Below is a small trained network, with its code and all its weights. Each question gives an input and a class and asks what happens when units are switched off, that is, made to give their printed mean instead of their output.

import numpy as np


def w(rows, s, z=0):
    codes = np.array(rows[::2]) - 128.0
    scale = np.full(codes.shape[1], s)
    scale[-1] = z or s
    return codes * scale


def f(y):
    return y / 2 * (1 + np.tanh(0.7978845608 * (y + 0.044715 * y**3)))


def log_softmax(a):
    a = a - a.max(-1, keepdims=True)
    return a - np.log(np.exp(a).sum(-1, keepdims=True))


def net(x, mask):
    res = np.array(x, float).reshape(1, 7) / 4 @ E
    y = f(res @ A[0][:, :-1].T + A[0][:, -1])
    res = res + np.where(mask, y, B[0][:, -1]) @ B[0][:, :-1]
    return log_softmax(res[-1] @ U[:, :-1].T + U[:, -1])


A, B = {}, {}
E = w([
[78,22,17],'x0',
[64,210,95],'x1',
[29,96,172],'x2',
[109,138,87],'x3',
[254,91,138],'x4',
[176,96,41],'x5',
[69,84,152],'x6',
],0.0055)
A[0] = w([
[86,255,159,219],'neuron 1',
[39,91,141,199],'neuron 2',
[161,176,198,168],'neuron 3',
[243,77,172,150],'neuron 4',
[106,88,78,255],'neuron 5',
[39,76,141,183],'neuron 6',
[12,82,170,190],'neuron 7',
],0.0094,0.0043)
B[0] = w([
[217,246,161,240],'neuron 1',
[233,83,45,210],'neuron 2',
[43,153,229,201],'neuron 3',
[51,2,130,253],'neuron 4',
[237,67,26,231],'neuron 5',
[202,65,33,208],'neuron 6',
[229,105,46,232],'neuron 7',
],0.0059,0.0053)
U = w([
[7,97,211,1],'0',
[169,78,54,247],'1',
[124,249,177,154],'2',
],0.011,0.0012)

Each question gives the input, the list of numbers given to net, and the class t.
The units are the neurons (one row each of A and B). Each row of codes is followed by its name. A weight is (code - 128) times the scale printed after its matrix; where a second scale follows, it is the last column's (A, B and U).
mask holds one flag per neuron, in row order. A switched-off neuron (its flag False) gives its mean, the last column of its row in B, instead of its output. The means were averaged over made-up inputs and are rounded, as every weight is.
A unit's drop is (log p(t) with every unit on - log p(t) with that unit switched off) / (log p(t) with every unit on - log p(t) with every unit switched off).
The circuit of an input: a set's keep is (log p(t) with only the set's units on - log p(t) with every unit switched off) / (log p(t) with every unit on - log p(t) with every unit switched off). Starting from all 7 units, units are removed one at a time, each time the one whose removal leaves the highest keep (on an exact tie, the one counted first), for as long as the keep stays at least 0.8.
circuit, biggest first: the units of the circuit, biggest drop first
k most important neurons: the k neurons with the biggest drops, biggest first
drop of u: that unit's drop, to one decimal
input [-2,4,-4,2,-8,-6,8], class 1: circuit, biggest first	neuron 7
input [-8,-6,6,3,4,-6,-2], class 0: circuit, biggest first	neuron 4; neuron 3
input [1,-1,4,0,2,-5,-7], class 0: circuit, biggest first	neuron 5; neuron 7
input [-4,-6,1,-3,0,-1,7], class 0: circuit, biggest first	neuron 5; neuron 3
input [2,8,-3,-4,-3,5,-2], class 2: circuit, biggest first	neuron 4; neuron 7
input [-3,-1,7,-6,-4,-7,0], class 2: 4 most important neurons	neuron 1; neuron 5; neuron 4; neuron 3
input [-8,-7,-7,-2,5,-5,-3], class 0: 2 most important neurons	neuron 4; neuron 3
input [2,3,0,4,-1,-7,-8], class 2: 2 most important neurons	neuron 1; neuron 4
input [0,-3,5,-8,3,-1,-5], class 0: drop of neuron 7	0.1
input [-3,3,7,3,-5,-7,3], class 1: drop of neuron 6	0.3
input [0,8,7,-5,5,8,-4], class 2: drop of neuron 2	0.3
